Below are the code and all the weights of a small trained network. Each question names an input and a class and asks about switching units off, where a switched-off unit gives its printed mean instead of its output.

import numpy as np


def w(rows, s, z=0):
    codes = np.array(rows[::2]) - 128.0
    scale = np.full(codes.shape[1], s)
    scale[-1] = z or s
    return codes * scale


def f(y):
    return y / 2 * (1 + np.tanh(0.7978845608 * (y + 0.044715 * y**3)))


def log_softmax(a):
    a = a - a.max(-1, keepdims=True)
    return a - np.log(np.exp(a).sum(-1, keepdims=True))


def net(x, mask):
    res = np.array(x, float).reshape(1, 3) / 4 @ E
    y = f(res @ A[0][:, :-1].T + A[0][:, -1])
    res = res + np.where(mask, y, B[0][:, -1]) @ B[0][:, :-1]
    return log_softmax(res[-1] @ U[:, :-1].T + U[:, -1])


A, B = {}, {}
E = w([
[132,128,126,89,125,126,131,230,137,171],'x0',
[127,131,126,86,132,121,131,115,2,141],'x1',
[128,129,127,252,131,122,127,174,108,141],'x2',
],0.0077)
A[0] = w([
[126,124,125,131,137,123,121,129,130,126,249],'N1',
[121,127,132,169,128,131,126,17,121,98,46],'N2',
[126,123,129,79,117,126,122,237,137,143,49],'N3',
[128,130,130,140,123,139,123,134,154,116,254],'N4',
[128,128,125,7,130,132,118,66,178,123,81],'N5',
[123,130,127,129,131,131,125,133,108,119,220],'N6',
[113,130,118,122,138,119,120,121,37,125,75],'N7',
[131,121,127,184,128,123,115,153,108,124,96],'N8',
[134,130,131,186,127,119,130,139,113,140,119],'N9',
[122,134,132,63,130,133,125,108,145,117,89],'N10',
[122,133,126,217,125,140,116,161,88,123,108],'N11',
[123,125,135,144,127,123,123,133,200,112,123],'N12',
[132,141,117,150,125,134,137,129,188,133,86],'N13',
[116,120,139,132,139,124,117,134,174,123,85],'N14',
[127,126,135,116,124,136,130,123,8,127,95],'N15',
[113,128,125,148,141,122,128,115,228,126,108],'N16',
[130,125,126,181,123,132,127,17,122,121,120],'N17',
[124,134,129,111,139,125,130,135,42,127,129],'N18',
[124,130,128,212,137,130,131,155,107,132,80],'N19',
[126,127,129,103,131,135,130,246,120,131,100],'N20',
[131,128,130,148,125,138,125,125,222,115,96],'N21',
],0.018,0.0085)
B[0] = w([
[99,170,123,126,88,58,170,115,144,203,227],'N1',
[120,136,117,121,231,147,45,162,117,99,202],'N2',
[127,143,110,130,227,141,56,149,132,97,196],'N3',
[108,171,137,114,85,50,167,95,125,224,242],'N4',
[98,102,134,157,106,112,200,160,121,2,254],'N5',
[114,157,145,129,102,85,152,95,134,183,200],'N6',
[185,102,128,130,96,176,81,126,128,126,193],'N7',
[119,96,131,141,129,141,149,137,109,64,181],'N8',
[104,107,128,123,123,139,160,121,119,73,190],'N9',
[109,112,136,152,128,139,148,133,121,54,178],'N10',
[94,110,133,130,109,121,184,144,131,31,235],'N11',
[189,121,135,129,103,145,108,119,125,140,204],'N12',
[162,96,117,124,105,168,87,143,130,113,172],'N13',
[159,110,128,131,117,155,88,132,108,109,148],'N14',
[224,126,127,129,72,145,100,121,133,151,233],'N15',
[199,119,128,126,91,163,97,117,125,138,228],'N16',
[113,174,122,113,211,101,78,167,144,150,230],'N17',
[179,119,126,130,87,139,119,114,147,160,213],'N18',
[119,104,136,151,120,130,163,148,126,23,213],'N19',
[124,163,126,117,216,117,65,154,130,110,215],'N20',
[199,105,125,128,100,173,99,119,121,133,219],'N21',
],0.029,0.0089)
U = w([
[229,101,128,125,45,163,101,113,133,151,121],'0',
[97,86,144,159,111,98,222,152,109,28,109],'1',
[120,177,101,104,255,106,64,163,137,127,130],'2',
[92,153,138,107,81,66,209,79,133,222,254],'3',
[93,77,126,113,136,167,129,114,101,129,95],'4',
[109,54,107,111,161,179,143,99,104,146,88],'5',
[99,91,98,117,148,204,151,113,119,137,90],'6',
],0.0087,0.0054)

Each question gives the input, the list of numbers given to net, and the class t.
The units are the neurons (one row each of A and B). Each row of codes is followed by its name. A weight is (code - 128) times the scale printed after its matrix; where a second scale follows, it is the last column's (A, B and U).
mask holds one flag per neuron, in row order. A switched-off neuron (its flag False) gives its mean, the last column of its row in B, instead of its output. The means were averaged over made-up inputs and are rounded, as every weight is.
A unit's drop is (log p(t) with every unit on - log p(t) with that unit switched off) / (log p(t) with every unit on - log p(t) with every unit switched off).
The circuit of an input: a set's keep is (log p(t) with only the set's units on - log p(t) with every unit switched off) / (log p(t) with every unit on - log p(t) with every unit switched off). Starting from the 12 units with the biggest drops (on a tie, the unit counted first), units are removed one at a time, each time the one whose removal leaves the highest keep (on an exact tie, the one counted first), for as long as the keep stays at least 0.8.
units of the circuit, in order: the units of the circuit, biggest drop first
most important unit: the unit with the biggest drop
top k neurons: the k neurons with the biggest drops, biggest first
drop when u is switched off: that unit's drop, to one decimal
input [8,7,-5], class 2: top 4 neurons => (N3, N20, N16, N21)
input [-1,4,-8], class 1: units of the circuit, in order => (N5)
input [-6,2,-6], class 1: top 4 neurons => (N5, N20, N10, N3)
input [-6,5,4], class 2: top 4 neurons => (N17, N2, N16, N21)
input [-8,3,7], class 2: top 3 neurons => (N17, N2, N5)
input [4,1,4], class 1: top 3 neurons => (N17, N2, N11)
input [-2,-5,-6], class 1: top 3 neurons => (N5, N15, N10)
input [2,-3,3], class 3: top 2 neurons => (N5, N15)
input [8,-7,6], class 2: top 2 neurons => (N20, N3)
input [4,2,3], class 2: top 2 neurons => (N5, N20)
input [4,-5,6], class 1: top 2 neurons => (N11, N19)
input [4,-1,2], class 2: top 2 neurons => (N20, N3)
input [-7,-4,-6], class 2: drop when N11 is switched off => 0.3
input [1,-4,-6], class 1: drop when N5 is switched off => 3.8
input [2,1,4], class 1: most important unit => N11
input [2,-3,-6], class 1: drop when N5 is switched off => 0.4
input [5,-3,6], class 1: drop when N14 is switched off => 0.0
